Below are the code and all the weights of a small trained network. Each question names an input and a class and asks about switching units off, where a switched-off unit gives its printed mean instead of its output.

import numpy as np


def w(rows, s, z=0):
    codes = np.array(rows[::2]) - 128.0
    scale = np.full(codes.shape[1], s)
    scale[-1] = z or s
    return codes * scale


def norm(h):
    return h / np.sqrt((h * h).mean(-1, keepdims=True) + 1e-5)


def f(y):
    return np.maximum(y, 0)


def log_softmax(a):
    a = a - a.max(-1, keepdims=True)
    return a - np.log(np.exp(a).sum(-1, keepdims=True))


def net(x, mask):
    res = np.array(x, float).reshape(1, 6) / 4 @ E
    u = 0
    for l in range(4):
        y = f(norm(res) @ A[l][:, :-1].T + A[l][:, -1])
        res = res + np.where(mask[u : u + 6], y, B[l][:, -1]) @ B[l][:, :-1]
        u += 6
    return log_softmax(norm(res)[-1] @ U[:, :-1].T + U[:, -1])


A, B = {}, {}
E = w([
[239,117,35,248],'x0',
[132,125,131,131],'x1',
[95,248,148,134],'x2',
[1,110,127,200],'x3',
[122,128,112,124],'x4',
[126,125,127,127],'x5',
],0.0078)
A[0] = w([
[114,131,116,186,172],'L0N1',
[138,32,246,200,100],'L0N2',
[97,240,28,115,1],'L0N3',
[195,36,122,54,119],'L0N4',
[49,94,159,17,38],'L0N5',
[63,56,159,183,91],'L0N6',
],0.011,0.0033)
B[0] = w([
[109,126,124,211,192],'L0N1',
[97,191,40,98,183],'L0N2',
[124,196,172,102,187],'L0N3',
[103,195,67,1,227],'L0N4',
[160,32,223,207,254],'L0N5',
[19,176,85,120,204],'L0N6',
],0.0079,0.0059)
A[1] = w([
[163,192,60,145,209],'L1N1',
[197,129,80,225,74],'L1N2',
[108,43,55,117,77],'L1N3',
[123,206,157,194,2],'L1N4',
[26,148,132,184,116],'L1N5',
[249,159,186,123,58],'L1N6',
],0.011,0.0031)
B[1] = w([
[126,72,187,104,241],'L1N1',
[209,15,219,132,200],'L1N2',
[8,121,94,51,173],'L1N3',
[175,165,191,103,189],'L1N4',
[163,198,89,171,254],'L1N5',
[107,176,71,134,196],'L1N6',
],0.012,0.0064)
A[2] = w([
[153,143,109,88,131],'L2N1',
[124,118,163,84,50],'L2N2',
[178,147,117,2,1],'L2N3',
[125,168,166,121,159],'L2N4',
[59,163,136,63,128],'L2N5',
[226,187,206,156,128],'L2N6',
],0.011,0.0027)
B[2] = w([
[110,116,126,179,165],'L2N1',
[112,108,176,226,161],'L2N2',
[111,182,86,252,217],'L2N3',
[213,110,139,103,196],'L2N4',
[206,96,106,152,219],'L2N5',
[106,127,111,2,254],'L2N6',
],0.0086,0.0069)
A[3] = w([
[65,130,244,38,141],'L3N1',
[83,45,32,26,137],'L3N2',
[226,137,101,49,27],'L3N3',
[254,103,84,91,48],'L3N4',
[48,192,187,85,206],'L3N5',
[66,72,250,121,2],'L3N6',
],0.0097,0.0032)
B[3] = w([
[159,94,166,112,253],'L3N1',
[139,154,147,70,216],'L3N2',
[3,143,129,186,221],'L3N3',
[119,120,145,147,222],'L3N4',
[156,102,74,116,250],'L3N5',
[157,101,133,197,194],'L3N6',
],0.018,0.0055)
U = w([
[190,47,197,193,78],'0',
[66,248,135,224,20],'1',
[153,197,164,2,157],'2',
[138,167,166,146,254],'3',
],0.011,0.0036)

Each question gives the input, the list of numbers given to net, and the class t.
The units are the neurons (one row each of A and B). Each row of codes is followed by its name. A weight is (code - 128) times the scale printed after its matrix; where a second scale follows, it is the last column's (A, B and U).
mask holds one flag per neuron, layer by layer. A switched-off neuron (its flag False) gives its mean, the last column of its row in B, instead of its output. The means were averaged over made-up inputs and are rounded, as every weight is.
A unit's drop is (log p(t) with every unit on - log p(t) with that unit switched off) / (log p(t) with every unit on - log p(t) with every unit switched off).
The circuit of an input: a set's keep is (log p(t) with only the set's units on - log p(t) with every unit switched off) / (log p(t) with every unit on - log p(t) with every unit switched off). Starting from the 12 units with the biggest drops (on a tie, the unit counted first), units are removed one at a time, each time the one whose removal leaves the highest keep (on an exact tie, the one counted first), for as long as the keep stays at least 0.8.
circuit, biggest first: the units of the circuit, biggest drop first
most important unit: the unit with the biggest drop
k most important neurons: the k neurons with the biggest drops, biggest first
top k neurons in layer l: the k neurons of layer l with the biggest drops, biggest first
input [-2,8,7,6,-3,-6], class 2: circuit, biggest first -> [L2N3, L3N5]
input [1,-7,-8,6,-1,6], class 2: circuit, biggest first -> [L3N2, L0N5]
input [-5,-4,-4,0,0,-3], class 0: circuit, biggest first -> [L3N6]
input [4,3,-5,-1,-3,-5], class 2: 3 most important neurons -> [L1N3, L0N4, L3N2]
input [-4,0,-4,-3,4,-5], class 0: top 2 neurons in layer 0 -> [L0N5, L0N3]
input [-7,2,5,-8,7,0], class 1: circuit, biggest first -> [L2N5, L2N3, L3N3, L3N2]
input [-5,5,8,6,-1,0], class 2: 3 most important neurons -> [L1N5, L2N3, L3N3]
input [4,4,7,-8,5,-7], class 1: 4 most important neurons -> [L3N3, L1N6, L2N3, L0N5]
input [-8,7,-1,-8,-6,5], class 0: 4 most important neurons -> [L0N5, L1N5, L2N2, L0N2]
input [5,3,8,3,-8,3], class 2: circuit, biggest first -> [L2N6, L1N4]
input [-6,0,-5,-5,4,-8], class 0: 2 most important neurons -> [L0N5, L2N2]
input [1,5,-8,-5,7,-8], class 2: circuit, biggest first -> [L3N2, L1N3]
input [5,-7,5,2,0,0], class 0: 2 most important neurons -> [L1N2, L0N4]
input [0,-6,6,-1,-2,-5], class 2: most important unit -> L2N6
input [-5,-3,-4,-3,4,-2], class 0: 2 most important neurons -> [L0N5, L1N5]
input [-6,-8,5,2,-2,-6], class 0: 2 most important neurons -> [L0N5, L3N6]
input [-7,-4,-2,6,-4,-2], class 0: 3 most important neurons -> [L0N5, L2N3, L3N3]
input [-7,7,-2,7,1,-5], class 0: top 2 neurons in layer 0 -> [L0N5, L0N1]
input [0,8,4,-4,-2,1], class 1: 2 most important neurons -> [L1N6, L3N3]
input [-6,2,-1,-8,1,-5], class 1: most important unit -> L2N3
input [-2,1,-8,-8,-4,-5], class 1: top 2 neurons in layer 2 -> [L2N3, L2N6]
input [-2,2,-8,8,2,-3], class 1: top 2 neurons in layer 0 -> [L0N6, L0N4]
